Below is a small trained network, with its code and all its weights. Each question gives an input and a target symbol and asks what happens when units are switched off, that is, made to give their printed mean instead of their output.

import numpy as np


def w(rows, s, z=0):
    codes = np.array(rows[::2]) - 128.0
    scale = np.full(codes.shape[1], s)
    scale[-1] = z or s
    return codes * scale


def norm(h):
    return h / np.sqrt((h * h).mean(-1, keepdims=True) + 1e-5)


def f(y):
    return np.maximum(y, 0)


def softmax(a):
    e = np.exp(a - a.max(-1, keepdims=True))
    return e / e.sum(-1, keepdims=True)


def log_softmax(a):
    a = a - a.max(-1, keepdims=True)
    return a - np.log(np.exp(a).sum(-1, keepdims=True))


def net(x, mask):
    ids = ['ΘΦβγεημξτω'.index(c) for c in x.split()]
    T = len(ids)
    res = E[ids] + P[:T]
    u = 0
    for l in range(3):
        r = norm(res)
        for j in range(2):
            rows = slice(2 * j, 2 * j + 2)
            q, k, v = (r @ M[l][rows].T for M in (Q, K, V))
            z = softmax(np.where(np.tri(T) > 0, q @ k.T / 2**0.5, -1e9)) @ v
            o = O[l][rows]
            res = res + np.where(mask[u + j], z, o[:, -1]) @ o[:, :-1]
        u += 2
        y = f(norm(res) @ A[l][:, :-1].T + A[l][:, -1])
        res = res + np.where(mask[u : u + 4], y, B[l][:, -1]) @ B[l][:, :-1]
        u += 4
    return log_softmax(norm(res)[-1] @ U[:, :-1].T + U[:, -1])


Q, K, V, O, A, B = {}, {}, {}, {}, {}, {}
E = w([
[154,191,117,192,148],'Θ',
[190,190,92,94,129],'Φ',
[161,215,98,206,178],'β',
[70,104,156,140,65],'γ',
[149,226,132,193,161],'ε',
[191,214,102,177,118],'η',
[95,107,122,40,97],'μ',
[192,253,82,138,171],'ξ',
[162,216,150,173,129],'τ',
[143,151,147,104,188],'ω',
],0.0021)
P = w([
[142,2,93,199,169],'0',
[24,227,80,123,94],'1',
[152,3,85,199,161],'2',
[84,205,126,119,105],'3',
[156,9,86,192,160],'4',
[114,187,152,124,104],'5',
[162,7,85,196,164],'6',
[144,182,170,128,101],'7',
[158,7,85,195,166],'8',
[162,171,186,131,110],'9',
[163,5,92,200,160],'10',
[179,164,197,134,108],'11',
[170,8,85,190,170],'12',
[191,158,202,138,109],'13',
],0.00095)
Q[0] = w([
[166,253,129,134,156],'L0H0',
[143,162,159,227,98],'L0H0',
[94,82,177,108,72],'L0H1',
[169,116,36,117,8],'L0H1',
],0.0066)
K[0] = w([
[238,195,102,182,210],'L0H0',
[136,134,124,214,99],'L0H0',
[29,105,119,79,100],'L0H1',
[213,141,55,95,2],'L0H1',
],0.006)
V[0] = w([
[124,149,149,132,138],'L0H0',
[26,25,166,120,57],'L0H0',
[104,120,116,209,76],'L0H1',
[104,151,167,254,39],'L0H1',
],0.002)
O[0] = w([
[117,117,107,122,148,136],'L0H0',
[250,106,200,156,186,3],'L0H0',
[64,120,139,224,101,168],'L0H1',
[57,116,125,240,103,189],'L0H1',
],0.0022,0.0012)
A[0] = w([
[145,160,120,38,142,51],'L0N0',
[77,89,131,252,115,176],'L0N1',
[181,71,64,92,176,7],'L0N2',
[64,163,161,84,46,138],'L0N3',
],0.0031,0.0012)
B[0] = w([
[173,89,216,253,85,156],'L0N0',
[207,107,146,63,159,254],'L0N1',
[65,152,151,29,149,153],'L0N2',
[55,158,46,165,180,186],'L0N3',
],0.0031,0.0028)
Q[1] = w([
[128,129,129,129,127],'L1H0',
[127,130,128,130,125],'L1H0',
[96,208,142,113,140],'L1H1',
[254,174,73,133,254],'L1H1',
],0.0047)
K[1] = w([
[128,128,129,129,127],'L1H0',
[127,129,129,131,126],'L1H0',
[185,63,159,26,91],'L1H1',
[254,158,29,145,239],'L1H1',
],0.0035)
V[1] = w([
[87,117,161,135,135],'L1H0',
[118,122,146,228,84],'L1H0',
[164,7,145,31,107],'L1H1',
[69,93,167,138,76],'L1H1',
],0.0015)
O[1] = w([
[102,108,116,132,121,106],'L1H0',
[101,152,97,8,112,129],'L1H0',
[2,149,42,116,83,1],'L1H1',
[156,155,58,107,199,24],'L1H1',
],0.0016,0.00072)
A[1] = w([
[174,123,219,93,120,177],'L1N0',
[86,157,199,193,151,255],'L1N1',
[139,56,71,35,94,170],'L1N2',
[251,184,158,136,136,64],'L1N3',
],0.0025,0.00054)
B[1] = w([
[87,121,117,252,188,212],'L1N0',
[183,176,83,67,81,251],'L1N1',
[217,229,160,126,97,180],'L1N2',
[25,97,167,128,71,252],'L1N3',
],0.0024,0.0015)
Q[2] = w([
[123,158,63,91,208],'L2H0',
[151,103,170,105,42],'L2H0',
[200,3,175,108,90],'L2H1',
[192,16,171,111,93],'L2H1',
],0.0049)
K[2] = w([
[176,87,152,83,167],'L2H0',
[82,163,74,88,74],'L2H0',
[1,223,16,114,11],'L2H1',
[27,201,39,113,34],'L2H1',
],0.0064)
V[2] = w([
[127,120,122,153,97],'L2H0',
[8,205,47,131,93],'L2H0',
[120,170,169,148,151],'L2H1',
[37,186,65,112,72],'L2H1',
],0.0013)
O[2] = w([
[147,141,142,98,132,136],'L2H0',
[246,144,147,198,220,145],'L2H0',
[131,136,110,105,177,174],'L2H1',
[30,96,91,69,39,1],'L2H1',
],0.0013,0.00064)
A[2] = w([
[60,131,236,146,55,53],'L2N0',
[172,84,4,146,179,104],'L2N1',
[128,11,164,153,136,132],'L2N2',
[177,66,207,5,100,4],'L2N3',
],0.0027,0.0024)
B[2] = w([
[90,148,217,115,108,145],'L2N0',
[73,92,156,101,110,180],'L2N1',
[132,161,109,71,115,250],'L2N2',
[137,96,2,190,162,168],'L2N3',
],0.0048,0.0012)
U = w([
[207,196,110,77,101,187],'Θ',
[29,28,128,185,171,112],'Φ',
[114,112,162,48,243,53],'β',
[219,32,181,107,116,239],'γ',
[115,51,91,181,3,3],'ε',
[18,185,51,141,125,173],'η',
[72,75,104,10,70,103],'μ',
[75,134,235,129,79,139],'ξ',
[183,132,159,245,166,55],'τ',
[168,50,12,126,178,75],'ω',
],0.013,0.0024)

Each question gives the input, a string of symbols that net reads in full, and the target symbol t.
The units are the heads (2 rows each of Q, K, V and O) and the neurons (one row each of A and B). Each row of codes is followed by its name. A weight is (code - 128) times the scale printed after its matrix; where a second scale follows, it is the last column's (O, A, B and U).
mask holds one flag per unit, layer by layer, with each layer's heads first. A switched-off unit (its flag False) gives its mean, the last column of its rows in O or B, instead of its output. The means were averaged over made-up inputs and are rounded, as every weight is.
A unit's drop is (log p(t) with every unit on - log p(t) with that unit switched off) / (log p(t) with every unit on - log p(t) with every unit switched off).
The circuit of an input: a set's keep is (log p(t) with only the set's units on - log p(t) with every unit switched off) / (log p(t) with every unit on - log p(t) with every unit switched off). Starting from the 12 units with the biggest drops (on a tie, the unit counted first), units are removed one at a time, each time the one whose removal leaves the highest keep (on an exact tie, the one counted first), for as long as the keep stays at least 0.8.
circuit, biggest first: the units of the circuit, biggest drop first
k most important neurons: the k neurons with the biggest drops, biggest first
k most important neurons of layer l: the k neurons of layer l with the biggest drops, biggest first
which heads matter: for each layer, one digit per head in row order, 1 if its drop is at least 0.15 and else 0, layers parted by /
input η ξ μ γ ξ γ μ Φ Θ Θ γ ε, target η: which heads matter -> 10 / 00 / 00
input γ Φ μ μ, target Θ: which heads matter -> 11 / 01 / 00
input γ ξ μ η η ε ε Θ γ ε Θ γ, target τ: 2 most important neurons of layer 0 -> L0N3; L0N0
input μ ξ γ η μ ω, target η: most important neuron of layer 1 -> L1N2
input γ τ η τ γ γ γ μ, target η: which heads matter -> 01 / 00 / 00
input γ μ Θ ω Θ Φ ω ξ Θ β ω ω, target ξ: circuit, biggest first -> L0N0; L1N3
input ε γ μ η ω ω, target Θ: circuit, biggest first -> L0H1; L0N1; L0N0; L1N1
input μ μ μ μ, target ξ: 2 most important neurons of layer 0 -> L0N0; L0N2
input β ε μ γ ω β γ Θ γ μ η τ, target η: circuit, biggest first -> L0H0; L0N3
input μ ω γ Θ γ Φ β β γ Φ μ μ, target τ: which heads matter -> 11 / 01 / 00
input μ γ Θ Φ β η μ η ξ, target η: circuit, biggest first -> L0H0; L2N1
input ε ω γ γ Θ ω μ ξ β ω ω Θ Φ γ, target τ: 3 most important neurons -> L0N3; L1N0; L0N1
input μ μ γ Θ η ω β γ, target Θ: which heads matter -> 10 / 00 / 00
input μ β ω γ ω γ, target Θ: which heads matter -> 10 / 01 / 00
input μ Θ ω ω, target Θ: circuit, biggest first -> L0N1; L0H1; L1N1; L0N0
input μ Θ Θ ε ω η, target η: circuit, biggest first -> L0H0; L0N1
input β Θ ε η β γ, target η: 3 most important neurons of layer 0 -> L0N3; L0N0; L0N1
input β μ τ β Θ η, target η: circuit, biggest first -> L0H0
input γ μ ξ Θ τ γ ω γ Θ, target μ: 2 most important neurons -> L0N1; L2N2
input ξ ω γ ε γ μ γ β, target η: most important neuron -> L0N0
input μ γ γ η β μ, target Θ: 3 most important neurons -> L0N1; L0N3; L1N1
input η γ β Θ τ, target ξ: 2 most important neurons -> L1N3; L0N1
